Questions about the table below. Indices start at 0.
1) Which number is the entry in row 0 and column 0?
2) Which number is the entry directly below the smallest entry?
3) Which number is the entry in row 0 and column 2?
4) Which number is the entry in the bottom-right corner?
5) Which number is the entry at row 2, column 2?
6) Which number is the entry directly below the largest entry?
7) Which number is the entry in row 2 and column 0?
8) Which number is the minimum?
[[118 129 131 133 133 137 133 134]
 [120 129 131 133 133 137 133 133]
 [122 129 131 133 133 134 133 133]
 [113 129 131 133 133 146 139 133]
 [120 129 131 133 133 137 133 133]
 [129 129 131 132 131 125 129 133]
 [120 129 131 133 133 139 133 133]
 [119 129 131 133 133 141 136 133]
 [120 129 131 133 133 137 133 133]
 [126 129 131 132 132 128 129 133]
 [120 124 131 120 133 123 133 137]
 [135 137 131 140 125 137 131 111]
 [131 135 131 135 125 137 133 112]
 [120 134 131 136 133 137 133 133]
 [103 129 131 133 137 146 147 139]
 [112 129 131 133 137 139 142 133]]
1) 118
2) 112
3) 131
4) 133
5) 131
6) 142
7) 122
8) 103

Read these off the grid that follows. Indices start at 0.
1) Find the entry in row 0 and column 2.
2) Find the entry just right of the largest entry.
3) Find the top-right entry.
4) Find the largest entry.
5) Find the bottom-left entry.
6) Find the entry at row 1, column 0.
7) Find the entry in row 0 and column 1.
[[116 134 111 112 107 125 121 110 151 115 111 131 111 121]
 [132 140 134 135 150 137 130 135 128 128 132 126 132 138]
 [126 150 126 128 148 139 126 128 141 121 124 127 124 139]
 [132 139 133 134 149 136 130 135 128 128 132 126 132 138]
 [132 139 133 134 148 136 130 134 128 128 132 126 132 137]
 [117 139 112 114 115 129 121 112 152 115 111 130 112 124]
 [132 140 134 135 151 137 130 136 128 128 132 126 132 139]]
1) 111
2) 115
3) 121
4) 152
5) 132
6) 132
7) 134

Read these off the matrix that follows.
1) Find the entry just right of 104.
2) Find the entry just right of the smallest entry.
3) Find the entry just left of the smallest entry.
[[149, 149, 117, 140, 140, 117, 109, 147, 109], [109, 108, 117, 139, 139, 117, 109, 147, 109], [113, 113, 134, 122, 122, 134, 139, 116, 140], [143, 143, 143, 112, 113, 143, 154, 102, 154], [145, 145, 123, 134, 134, 123, 118, 139, 117], [143, 142, 142, 113, 113, 142, 152, 104, 152]]
1) 152
2) 154
3) 154

[[129 126 129 136 131 127 107 129 130 140 127 128 128 131 133]
 [ 99 130 132 130 136 129 131 146 126 128 130 141 132 127 115]]
Rows and columns are numbered from 0.
Read off the entry in the bottom-left corner.
Answer: 99
Read off the entry in row 0 and column 2.
Answer: 129
The entry in the bottom-right corner: 115
Read off the entry just right of the smallest entry.
Answer: 130
Read off the top-left entry.
Answer: 129
The entry at row 0, column 1 -> 126
Read off the entry directly above 141.
Answer: 128
The bottom entry of the column that holds the largest entry -> 146

data =
[[124 128 115 127 134 137 139 119 117 130 137 122]
 [137 102 130 111 121 133 134 118 142 136 120 120]
 [126 132 126 133 129 127 128 125 121 129 128 124]
 [134 114 114 122 135 135 151 109 118 130 136 115]
 [129 119 133 129 130 127 136 120 132 138 129 113]
 [128 141 141 139 122 115 107 143 137 126 120 138]
 [119 148 135 141 128 119 106 147 131 125 127 140]
 [129 124 138 128 126 127 133 121 131 132 124 118]
 [120 145 140 143 130 124 123 133 124 125 129 126]
 [133 136 123 125 124 124 118 133 125 117 123 143]
 [127 122 137 130 129 125 127 127 137 135 127 117]
 [128 122 128 130 133 133 148 114 120 133 133 112]]
Indices start at 0.
The entry at row 0, column 0 -> 124
The entry at row 0, column 1 is 128
Find the entry in row 1 and column 0.
Answer: 137
Find the entry at row 0, column 2.
Answer: 115
The entry at row 2, column 0 -> 126
Find the entry just right of the largest entry.
Answer: 109
The entry at row 2, column 1 -> 132
Find the smallest entry.
Answer: 102
Find the bottom-right entry.
Answer: 112
The entry at row 1, column 2: 130
Find the entry in the bottom-left corner.
Answer: 128
Find the top-right entry.
Answer: 122
Find the entry directly above 142.
Answer: 117
Find the entry at row 2, column 2.
Answer: 126
The bottom entry of the column that holds the smallest entry -> 122
The top entry of the column that holds the largest entry: 139
